Here is a tiny trained network, its code and every weight. The questions are about switching its units off for an input and a class, where a switched-off unit gives its printed mean instead of its output.

import numpy as np


def w(rows, s, z=0):
    codes = np.array(rows[::2]) - 128.0
    scale = np.full(codes.shape[1], s)
    scale[-1] = z or s
    return codes * scale


def f(y):
    return np.maximum(y, 0)


def log_softmax(a):
    a = a - a.max(-1, keepdims=True)
    return a - np.log(np.exp(a).sum(-1, keepdims=True))


def net(x, mask):
    res = np.array(x, float).reshape(1, 6) / 4 @ E
    y = f(res @ A[0][:, :-1].T + A[0][:, -1])
    res = res + np.where(mask, y, B[0][:, -1]) @ B[0][:, :-1]
    return log_softmax(res[-1] @ U[:, :-1].T + U[:, -1])


A, B = {}, {}
E = w([
[93,177,40,141,176,129,255,59],'x0',
[191,76,198,148,179,197,155,136],'x1',
[101,140,92,120,100,110,64,140],'x2',
[147,136,131,170,156,92,150,141],'x3',
[93,170,8,36,117,176,151,68],'x4',
[164,116,110,244,85,13,99,164],'x5',
],0.0098)
A[0] = w([
[113,153,1,147,195,61,235,65,162],'n0',
[195,63,236,194,187,93,146,201,173],'n1',
[119,136,105,108,152,51,128,153,75],'n2',
[59,85,9,47,148,130,223,95,253],'n3',
[84,96,126,45,169,146,124,93,137],'n4',
[196,128,203,124,197,97,176,128,198],'n5',
[133,127,131,178,83,69,13,131,135],'n6',
[134,109,133,135,64,25,14,185,180],'n7',
],0.0089,0.0033)
B[0] = w([
[115,166,88,208,91,88,243,77,240],'n0',
[159,64,161,193,153,138,134,136,254],'n1',
[132,138,77,160,157,94,146,120,149],'n2',
[99,212,140,91,63,118,161,85,243],'n3',
[140,172,180,91,132,137,91,126,180],'n4',
[167,118,186,186,94,190,99,100,191],'n5',
[104,104,30,142,207,46,136,199,211],'n6',
[110,127,54,122,201,64,85,186,236],'n7',
],0.011,0.016)
U = w([
[154,82,198,185,125,175,131,139,151],'0',
[97,177,103,129,78,124,210,86,4],'1',
[113,115,69,138,160,75,96,192,187],'2',
[96,151,139,4,106,198,83,108,169],'3',
],0.014,0.0034)

Each question gives the input, the list of numbers given to net, and the class t.
The units are the neurons (one row each of A and B). Each row of codes is followed by its name. A weight is (code - 128) times the scale printed after its matrix; where a second scale follows, it is the last column's (A, B and U).
mask holds one flag per neuron, in row order. A switched-off neuron (its flag False) gives its mean, the last column of its row in B, instead of its output. The means were averaged over made-up inputs and are rounded, as every weight is.
A unit's drop is (log p(t) with every unit on - log p(t) with that unit switched off) / (log p(t) with every unit on - log p(t) with every unit switched off).
The circuit of an input: a set's keep is (log p(t) with only the set's units on - log p(t) with every unit switched off) / (log p(t) with every unit on - log p(t) with every unit switched off). Starting from all 8 units, units are removed one at a time, each time the one whose removal leaves the highest keep (on an exact tie, the one counted first), for as long as the keep stays at least 0.8.
circuit, biggest first: the units of the circuit, biggest drop first
most important unit: the unit with the biggest drop
k most important neurons: the k neurons with the biggest drops, biggest first
drop of u: that unit's drop, to one decimal
input [5,5,5,2,-8,6], class 0: most important unit => n1
input [2,-2,-8,-1,-1,6], class 0: circuit, biggest first => (n3, n7, n6)
input [-3,-3,-3,-5,-5,-4], class 0: circuit, biggest first => (n6, n3)
input [6,7,5,-3,-4,-7], class 3: circuit, biggest first => (n0, n1)
input [-7,-5,-1,2,8,-1], class 3: circuit, biggest first => (n0, n1)
input [0,4,-3,-5,7,-6], class 3: 2 most important neurons => (n4, n0)
input [6,0,-3,4,-5,6], class 0: 2 most important neurons => (n1, n3)
input [-6,0,-8,5,2,-7], class 3: 3 most important neurons => (n0, n1, n4)
input [-3,-1,-2,3,-2,-7], class 0: 2 most important neurons => (n3, n7)
input [0,1,6,7,-1,-6], class 3: 2 most important neurons => (n0, n1)
input [-5,-3,-7,-8,8,-2], class 3: drop of n0 => 0.1
input [-2,8,0,0,5,1], class 0: drop of n7 => 0.1
input [-8,5,4,7,-7,0], class 2: drop of n6 => 3.1
input [-8,4,3,5,-6,1], class 2: most important unit => n7
